Here is a tiny trained network, its code and every weight. The questions are about switching its units off for an input and a target symbol, where a switched-off unit gives its printed mean instead of its output.

import numpy as np


def w(rows, s, z=0):
    codes = np.array(rows[::2]) - 128.0
    scale = np.full(codes.shape[1], s)
    scale[-1] = z or s
    return codes * scale


def f(y):
    return np.maximum(y, 0)


def softmax(a):
    e = np.exp(a - a.max(-1, keepdims=True))
    return e / e.sum(-1, keepdims=True)


def log_softmax(a):
    a = a - a.max(-1, keepdims=True)
    return a - np.log(np.exp(a).sum(-1, keepdims=True))


def net(x, mask):
    ids = ['ΔΘΞΠΣαβγεζημτφψ'.index(c) for c in x.split()]
    T = len(ids)
    res = E[ids] + P[:T]
    u = 0
    for l in range(2):
        q, k, v = (res @ M[l].T for M in (Q, K, V))
        z = softmax(np.where(np.tri(T) > 0, q @ k.T / 2**0.5, -1e9)) @ v
        res = res + np.where(mask[u], z, O[l][:, -1]) @ O[l][:, :-1]
        u += 1
        y = f(res @ A[l][:, :-1].T + A[l][:, -1])
        res = res + np.where(mask[u : u + 16], y, B[l][:, -1]) @ B[l][:, :-1]
        u += 16
    return log_softmax(res[-1] @ U[:, :-1].T + U[:, -1])


Q, K, V, O, A, B = {}, {}, {}, {}, {}, {}
E = w([
[159,171,142],'Δ',
[172,178,142],'Θ',
[59,91,160],'Ξ',
[154,139,2],'Π',
[183,183,136],'Σ',
[58,104,221],'α',
[79,115,76],'β',
[169,172,129],'γ',
[165,173,125],'ε',
[75,113,93],'ζ',
[66,98,142],'η',
[147,77,136],'μ',
[77,115,105],'τ',
[77,128,175],'φ',
[164,169,147],'ψ',
],0.027)
P = w([
[147,2,95],'0',
[55,235,167],'1',
[66,135,92],'2',
[87,134,106],'3',
[110,131,114],'4',
[125,123,125],'5',
[136,120,133],'6',
[141,120,141],'7',
[149,120,144],'8',
],0.012)
Q[0] = w([
[192,134,118],'0.h0',
[166,129,1],'0.h0',
],0.008)
K[0] = w([
[151,166,59],'0.h0',
[111,254,40],'0.h0',
],0.0034)
V[0] = w([
[166,2,136],'0.h0',
[31,247,130],'0.h0',
],0.0096)
O[0] = w([
[134,143,2,254],'0.h0',
[73,78,212,47],'0.h0',
],0.0099,0.0067)
A[0] = w([
[245,159,154,223],'0.n0',
[51,119,164,99],'0.n1',
[199,82,123,33],'0.n2',
[165,81,72,111],'0.n3',
[223,186,113,29],'0.n4',
[63,139,89,91],'0.n5',
[60,69,92,156],'0.n6',
[174,127,153,79],'0.n7',
[99,174,82,195],'0.n8',
[108,44,131,136],'0.n9',
[119,68,110,118],'0.n10',
[53,132,132,172],'0.n11',
[66,128,63,106],'0.n12',
[151,122,173,2],'0.n13',
[130,54,102,138],'0.n14',
[103,76,193,90],'0.n15',
],0.012,0.0084)
B[0] = w([
[200,189,87,244],'0.n0',
[180,217,139,179],'0.n1',
[75,163,32,156],'0.n2',
[161,132,187,241],'0.n3',
[2,28,213,195],'0.n4',
[127,80,114,184],'0.n5',
[213,130,126,244],'0.n6',
[80,139,240,134],'0.n7',
[104,163,193,254],'0.n8',
[121,103,208,190],'0.n9',
[148,108,160,180],'0.n10',
[161,89,48,203],'0.n11',
[111,86,176,228],'0.n12',
[173,143,135,129],'0.n13',
[121,102,192,209],'0.n14',
[93,121,21,165],'0.n15',
],0.008,0.0095)
Q[1] = w([
[137,130,144],'1.h0',
[255,140,56],'1.h0',
],0.012)
K[1] = w([
[228,156,108],'1.h0',
[189,2,204],'1.h0',
],0.007)
V[1] = w([
[215,156,165],'1.h0',
[64,2,103],'1.h0',
],0.0046)
O[1] = w([
[1,188,40,218],'1.h0',
[142,199,139,253],'1.h0',
],0.0042,0.0033)
A[1] = w([
[137,132,133,79],'1.n0',
[86,50,145,87],'1.n1',
[153,89,3,143],'1.n2',
[168,159,159,254],'1.n3',
[38,177,86,153],'1.n4',
[119,62,199,117],'1.n5',
[139,70,134,105],'1.n6',
[132,133,76,175],'1.n7',
[156,227,139,160],'1.n8',
[74,181,92,72],'1.n9',
[139,49,96,162],'1.n10',
[212,188,75,186],'1.n11',
[102,75,180,88],'1.n12',
[75,145,170,50],'1.n13',
[154,205,84,188],'1.n14',
[141,116,22,130],'1.n15',
],0.013,0.0079)
B[1] = w([
[121,170,131,128],'1.n0',
[141,57,37,160],'1.n1',
[57,93,101,163],'1.n2',
[41,213,182,248],'1.n3',
[140,74,94,153],'1.n4',
[70,205,68,188],'1.n5',
[142,190,93,170],'1.n6',
[135,90,149,152],'1.n7',
[103,64,35,204],'1.n8',
[246,145,205,137],'1.n9',
[152,124,172,199],'1.n10',
[192,54,157,220],'1.n11',
[51,67,58,158],'1.n12',
[190,19,2,131],'1.n13',
[62,34,78,198],'1.n14',
[101,136,48,146],'1.n15',
],0.0071,0.012)
U = w([
[69,107,26,162],'Δ',
[3,215,183,255],'Θ',
[139,161,226,225],'Ξ',
[186,21,194,103],'Π',
[155,165,80,72],'Σ',
[157,178,67,84],'α',
[130,131,112,47],'β',
[130,152,112,97],'γ',
[110,152,112,49],'ε',
[152,124,96,29],'ζ',
[132,151,95,50],'η',
[138,121,160,197],'μ',
[160,168,87,143],'τ',
[110,106,141,53],'φ',
[124,148,106,46],'ψ',
],0.011,0.0085)

Each question gives the input, a string of symbols that net reads in full, and the target symbol t.
The units are the heads (2 rows each of Q, K, V and O) and the neurons (one row each of A and B). Each row of codes is followed by its name. A weight is (code - 128) times the scale printed after its matrix; where a second scale follows, it is the last column's (O, A, B and U).
mask holds one flag per unit, layer by layer, with each layer's heads first. A switched-off unit (its flag False) gives its mean, the last column of its rows in O or B, instead of its output. The means were averaged over made-up inputs and are rounded, as every weight is.
A unit's drop is (log p(t) with every unit on - log p(t) with that unit switched off) / (log p(t) with every unit on - log p(t) with every unit switched off).
The circuit of an input: a set's keep is (log p(t) with only the set's units on - log p(t) with every unit switched off) / (log p(t) with every unit on - log p(t) with every unit switched off). Starting from the 12 units with the biggest drops (on a tie, the unit counted first), units are removed one at a time, each time the one whose removal leaves the highest keep (on an exact tie, the one counted first), for as long as the keep stays at least 0.8.
units of the circuit, in order: the units of the circuit, biggest drop first
unit that matters most: the unit with the biggest drop
k most important neurons: the k neurons with the biggest drops, biggest first
top k neurons in layer l: the k neurons of layer l with the biggest drops, biggest first
drop when u is switched off: that unit's drop, to one decimal
input α μ μ α μ Θ μ α φ, target Δ: unit that matters most => 0.n14
input Θ Θ Σ ζ Θ μ, target Δ: units of the circuit, in order => 0.h0; 1.n1; 1.n12; 1.n5
input μ α φ α μ Σ, target Δ: 3 most important neurons => 0.n0; 1.n8; 1.n14
input Σ α Σ μ Σ μ μ, target Ξ: 2 most important neurons => 0.n4; 0.n11
input ψ ε α Θ μ Σ α φ, target Δ: units of the circuit, in order => 0.n15; 0.n11; 0.n8; 0.h0
input φ μ μ μ α, target Δ: top 3 neurons in layer 0 => 0.n15; 0.n11; 0.n3
input μ μ ε, target Δ: 4 most important neurons => 1.n8; 1.n14; 0.n3; 0.n12
input μ μ Σ Δ ψ, target Δ: top 3 neurons in layer 0 => 0.n0; 0.n3; 0.n12
input Σ μ ψ μ Θ, target Δ: top 2 neurons in layer 0 => 0.n0; 0.n12
input Σ α α φ Σ τ μ, target Δ: 4 most important neurons => 0.n1; 1.n1; 1.n12; 1.n5
input μ μ Θ Ξ Σ, target Δ: 4 most important neurons => 1.n8; 0.n0; 1.n14; 0.n12
input α η Θ, target Δ: 2 most important neurons => 0.n4; 1.n8
input ε Ξ φ α Σ μ μ, target Θ: top 4 neurons in layer 0 => 0.n4; 0.n11; 0.n9; 0.n14
input μ τ ζ Σ Σ ε μ Δ, target Δ: units of the circuit, in order => 1.n8
input μ α ψ α μ φ γ, target Δ: 3 most important neurons => 0.n0; 1.n8; 1.n14
input α μ μ τ Δ, target Δ: 3 most important neurons => 1.n8; 1.n14; 0.n0
input α α ε Δ Θ γ, target Δ: 4 most important neurons => 1.n8; 0.n0; 0.n4; 1.n14
input μ μ Θ μ τ μ ε, target Δ: 2 most important neurons => 0.n0; 1.n8
input μ φ α, target Δ: top 2 neurons in layer 0 => 0.n11; 0.n3
input μ Σ ψ γ μ Σ, target Θ: units of the circuit, in order => 1.n3
input Σ τ ε μ μ, target Θ: 2 most important neurons => 0.n4; 0.n11
input α Σ μ Σ Σ α ψ, target Δ: 4 most important neurons => 1.n8; 0.n0; 1.n14; 0.n12
input μ μ μ, target Ξ: drop when 0.n3 is switched off => 0.3
